(in the rows, 128 means zero)
Each row is followed by its class. Each block has new classes.
[140 121  84 108 133 140 159 153 110 137 163 117 143 127 132 140 132 123
 110 105 128 123 135 103 142 124 137 139 114 137 124 136 109 119 108 129
 134 116 115 130 125 116 131 115 143 133 148 109 122 111 131 124 132 141
 119 159 117 122 145 121 124 116 178 116  66 118 102 132  93 125 125 102
 134 125 140  87 124 127 119 106  76  53 122 120 103 158 131 121 146 160
 125 149 112 148  96 114  96 104 134 138 142 118 198 143 121 124 144 117
 168 164 133 120 130  95  98 132 176 147 125 116 133 132 216 134 119 117
 110 106 150 122 133 135 130 144 115 129 123 142 129 132 149 169 120 123
 144 160 117 136 141 152 135 120  88  87  82 119 147 153 110 117  91 112
 110 146 172 118 138 149 156 151 142 134 140 126 134 128 122 129 106 136
 133 112 127 115  82  92 125 122 137 118 137  94 101 180 128 136 145  90] : (73)
[203  89 103  69 113  58 184 151 131 100 131 109 153 152 106 133 152 124
 144 172 110 125 136  74 130 118 136 148 125 122 127 120 122 126  96 135
 111  75  90 135 133 197 159 108 149 108 151 101 116 140 123 130 152 127
 112 126  70 135 125 188 151 127 205 172 113 118 112 122  91 186 125  87
 146 138 128  98 104 132 121  95 148  54 126 171 125 164 134 107 149 134
 133 131 130 144 154 133 103 181 132 114 155 148 162 155 132 145 129  87
 141 181 147 116 114 136  91 119 150 154 132 128 159 131 188 106 130 113
  82 135 127 144 126 139 143 137 126  95 129 156  82 117 169 117  96 141
 153 110 135  65 120 158 123 136 106 146 102 134 122 146 117 138 135 142
 120 152 159  81 130 133 100  94 137 126 145 142 143 108 125 131 119 115
 118  94 149  89 116  62 142 105 157 112 124 105  16 160 132  95 131 142] : (64)
[131 137  57  95 151 134 123 141  76 163 152 126 148 124 134 143 115 133
  71 100 122 127 125 130 124 137 138 123 112 127 121 142 111 117 122 141
 130 139 127 122 122  59 135 126 143 143 145 114 117 107 147 103 139 142
 123 180 130 103 156 101 116 122 172 106  58 119  88 133 104 101 162 118
 138 144 147  85 140 121 117 106  71  31 129  95 111 158 133 155 144 167
 120 167 115 155 101 122 115  76 133 149 133  87 189 116 114 119 132 131
 178 158 114 136 150  71 118 135 194 160 115 106 113 140 227 125 124 145
 127 124 154 117 128 116 117 132 107 119 115 125 132 131 138 183 120 125
 147 167 108 171 153 144 135 120  98  59  94 117 161 159 133 118  80  89
 101 133 172 127 133 152 180 136 149 139 128 111 122 146 107 135 102 145
 102 110 110 104  70 100 122 120 141 109 135  79 126 179 123 171 163  74] : (67)
[115 126 108 150 139  85 123 135 110 135 122 159 128 144 142 131 119 132
 134 114 129 116 141 114 100 124 126 135 130 135 124 135 111 121 128 130
 126 130 126 119 129 131 139 156 117 150 125 105 128 112 126 132 125 136
 126 119 113 131 149 122 132 130  78  63 128 123 143 138 143 125 143 130
 123 100 141 107 144 108 119 164 148 136 137 130 117 122 130 131 142 126
 127 165 108 133 129 120 131 131 135 138 129 126 117 144 128 117 136 145
 134 110 116 132 129 111 115 122 143 121 119 108 118 149 156 139 117 108
 129 106 134 113 121 131 108 140 131 141 138 131 130 132 126 130 143 109
 131 147 125 140 144 107 124 108 131 107 122 117 126 118 123 132 141 137
 132 115 149 120 145 123 125 121 102 126 149 121 126 109 126 118 134 114
 140 166 113 252 151 113 142 128 126 123 136 128 151 114 114 116 119 106] : (67)
[140 123 105 124 126 110 173 149 115 105 159 111 142 141 134 141 133 134
 129 110 124 120 129  97 141 122 137 139 122 137 134 132 111 129 119 135
 136 123 123 126 123 139 142 110 143 125 142 120 120 107 136 136 138 113
 122 151 115 126 141 123 115 126 162 122  82 116 108 138  83 147 112 110
 143 130 138  93 129 126 125 115  92  79 131 131 109 149 134 106 137 154
 123 134 113 138  98 118  98 123 139 133 143 125 171 150 109 138 139 115
 160 153 138 122 125 107  94 127 156 144 116 125 135 143 176 128 120 128
 119 113 155 123 126 126 123 139 124 120 133 144 130 135 146 159 125 128
 143 146 122 121 134 143 136 118  99 102  91 124 136 155 128 128 103 116
 114 155 157 120 146 147 148 122 122 134 136 126 129 131 115 104 110 130
 138 118 128 121 104 103 130 116 123 127 137  99  98 164 129 124 146 117] : (73)
[139 124 119 143 129  50 156 147 129 117 122 146 127 149 150 125 135 131
 157 141 111 128 139  79 120 111 120 143 127 137 127 127 103 128 119 127
 122 105 112 133 132 169 144 149 146 126 132 116 125 106 121 144 141 143
 120 103  96 143 137 156 144 131  92  74 138 121 150 142 133 159 110 105
 129  91 123 112 126 127 122 168 145 134 138 151 116 121 129 102 144 119
 120 162 100 143 135 142 122 169 136 121 139 148 108 162 132 137 131 130
 128 115 132 129 107 120 101 111 139 126 127 129 128 139 148 138 123 121
 109 110 136 123 115 143 116 142 147 148 134 146 120 122 146  98 130 112
 130 132 126  96 123 123 111 108 127 140 103 126 107 117 130 137 152 151
 126 131 149 106 121 130 107 108  95 134 161 136 145 116 130 116 133 106
 140 139 119 134 177  92 150 122 136 132 136 118 111 130 143  77 120 130] : (67)
[142 115 104  85 126 153 127 130 113 145 145 104 144 127 109 131 130 131
 100 134 128 130 123 142 136 138 137 129 123 114 125 129 133 131 129 135
 132 127 129 120 128 107 131 111 133 131 142 122 123 125 142 113 129 121
 123 163 135 115 134 133 127 122 185 153  91 125  89 119 103 124 132 116
 137 152 139 121 125 126 105  83 115  69 124 116 123 146 131 146 139 151
 131 139 142 136 127 148 112 105 130 135 135 116 174 107 122 127 130 114
 148 165 123 129 141 106 127 132 148 138 143 121 116 124 175 119 127 132
 120 135 144 137 124 118 147 122 107 109 112 130 120 124 126 145 114 136
 134 134 121 139 143 155 135 146 113 109 107 128 143 155 128 115  94 113
 123 143 146 116 143 137 135 129 157 124 133 127 138 127 123 138 114 133
 107 108 125 101  85 120 116 123 141 108 113 112 104 161 134 152 150 121] : (64)
[ 72 161  86 193 156 116 123 135  98 163 138 151 117 134 179 134 107 146
 130  64 134 119 129 109 109 121 116 134 114 147 118 145  95 119 139 135
 139 143 145 144 121  92 122 165 138 145 122 127 123  88 144 141 133 159
 134 122 133 125 151  87 111 131  71  27  89 130 134 144 138  92 138 118
 115  92 152  86 140 111 121 193  71 129 135 108 104 127 123 124 133 160
 112 172  82 132  94 110 114  88 152 150 127  98 137 138 115 139 141 157
 160 100 116 122 143  79 123 124 171 118 106 109 107 158 181 147 123 134
 147  92 153  95 126 119  92 155 138 149 137 139 151 151 133 157 153 101
 132 175 115 178 145 108 130  89 107  68 100  99 134 124 132 129 111 110
 126 120 166 143 149 151 174 141 100 155 143 116 111 118 110 124 113 127
 134 144  98 171 142 134 135 141 112 135 154 113 207 147 114 133 131  79] : (73)
[108 146 127 177 128  77 134 130 131 123 114 155 112 144 151 118 122 137
 164 119 127 106 132 105 105 117 116 135 139 139 121 132 109 129 135 125
 124 123 128 136 128 143 144 162 136 138 124 134 126 113 125 147 126 139
 129  96 113 118 131 129 127 130  73  57 154 127 163 145 154 131 129 127
 116  85 129 118 129 123 122 193 147 186 141 151 121 116 126 111 132 114
 111 154  98 132 131 124 138 151 134 131 122 139  80 152 129 133 128 145
 119  88 129 131 112 118 122 117 136 114 119 121 129 132 128 140 128 106
 129 107 135 110 127 128 102 141 147 154 145 141 142 131 144  97 145 120
 125 137 187 127 133 103 114 105 142 135 130 138 110 103 136 143 162 134
 132 109 127 129 136 125 118 121  90 131 149 135 124 118 139 121 157 129
 143 153 117 158 181 121 146 131 126 144 140 148 164  94 127  94 109 122] : (73)
[150 108 143  94 121 153 154 127 144 119 137 102 138 120  97 129 137 122
 112 153 136 138 127 141 155 128 137 124 126 120 126 116 145 136 121 122
 127 121 113 124 114 138 128  94 110 110 135 131 126 158 127 126 119 112
 126 148 134 116 121 148 129 132 199 210 122 125 107 113 104 146 114 134
 133 165 137 146 106 132 135  72 131 102 119 130 136 144 136 124 113 132
 134  91 157 125 136 141 121 136 118 117 139 132 150 117 132 131 126 104
 126 161 140 123 146 154 129 134 113 147 138 143 146 117 116 100 125 133
 123 156 121 168 139 125 166 108 122 103 114 124 117 126 125 134 106 145
 131 113 140 106 113 139 139 151 119 151 134 139 131 147 121 123 106 123
 120 145 123 120 125 123 114 130 158 126 105 136 132 141 130 133 125 134
 118 115 151  96  90 126 112 126 130 126 106 121  80 139 133 143 136 143] : (64)
[189 102 138 108 112  88 188 142 144  99 144 108 141 140 111 143 145 120
 158 165 124 127 131  94 138 115 143 142 129 127 129 117 126 137 115 122
 128  95 110 134 129 193 142 104 134 108 117 115 130 135 107 148 133 121
 128 128 102 133 105 170 138 135 175 184 124 127 143 125  91 182 107 113
 141 130 115 129 108 132 123 108 140 106 112 170 133 135 136  90 129 125
 136  97 125 147 126 129 109 175 127 109 144 152 138 146 132 146 138  98
 137 156 144 122 111 159  95 117 124 136 121 143 152 128 119 114 130 121
 104 136 135 145 126 137 144 126 142 120 142 149 114 124 149 125 111 137
 141 114 140  70 110 154 122 137 114 163 112 127 133 141 120 140 121 141
 109 158 133  98 132 132  88 125 128 133 138 147 134 123 128 128 126 120
 129 117 148 110 128 106 128 114 131 135 127 134  53 151 144  98 128 162] : (64)
[161 112 131 130 120 117 189 137 132 117 159 114 133 124 123 139 145 125
 155 135 134 126 133  98 156 121 132 140 122 131 132 121 127 139 116 131
 135 108 124 118 124 175 136 105 127 109 138 130 134 124 120 147 129 135
 119 140 108 131 121 150 123 125 161 172 108 128 124 134  84 164 101 118
 133 122 125 122 115 122 124 107 113 110 123 151 136 144 133  88 114 137
 120  84 123 133 114 125 103 165 133 111 143 143 150 150 120 138 142  96
 131 153 144 108 110 148 101 127 133 129 123 139 144 125 122 116 118 125
 111 134 139 136 129 132 132 129 133 114 129 137 131 129 149 141 120 121
 142 133 135  92 105 146 128 130 115 142 104 127 123 136 121 132 109 131
 105 150 136 122 124 136 124 125 130 127 127 137 132 134 127 123 117 132
 123 116 153 115 117 111 114 111 123 140 131 108  75 151 131 111 131 138] : (64)
[ 98 138  78 121 140 110 111 133  91 157 135 148 131 135 139 128 119 134
 107 103 123 120 129 115 100 128 125 146 132 135 119 147 101 117 129 126
 132 133 124 127 136  86 131 154 144 139 136 127 115 123 148 114 134 142
 123 142 126 117 171 107 134 123 104  46  98 114 123 137 138  97 150 102
 134 113 146  92 143 122 115 161 103  82 131 106 112 128 123 147 151 159
 130 182 105 146 113 116 125  94 143 146 130 108 146 134 117 116 125 143
 160 124 114 134 143  70 120 129 172 131 127 103 116 144 211 138 125 128
 131 106 141 109 122 118 111 139 123 142 131 135 135 136 143 155 132 102
 134 167 108 164 150 117 127 108 110  80 108 126 144 136 142 125 114 116
 132 130 166 122 139 141 160 131 118 142 153 112 123 128 124 126 118 127
 127 129 107 139 131 111 140 127 148 115 135 125 163 143 120 139 138  81] : (73)
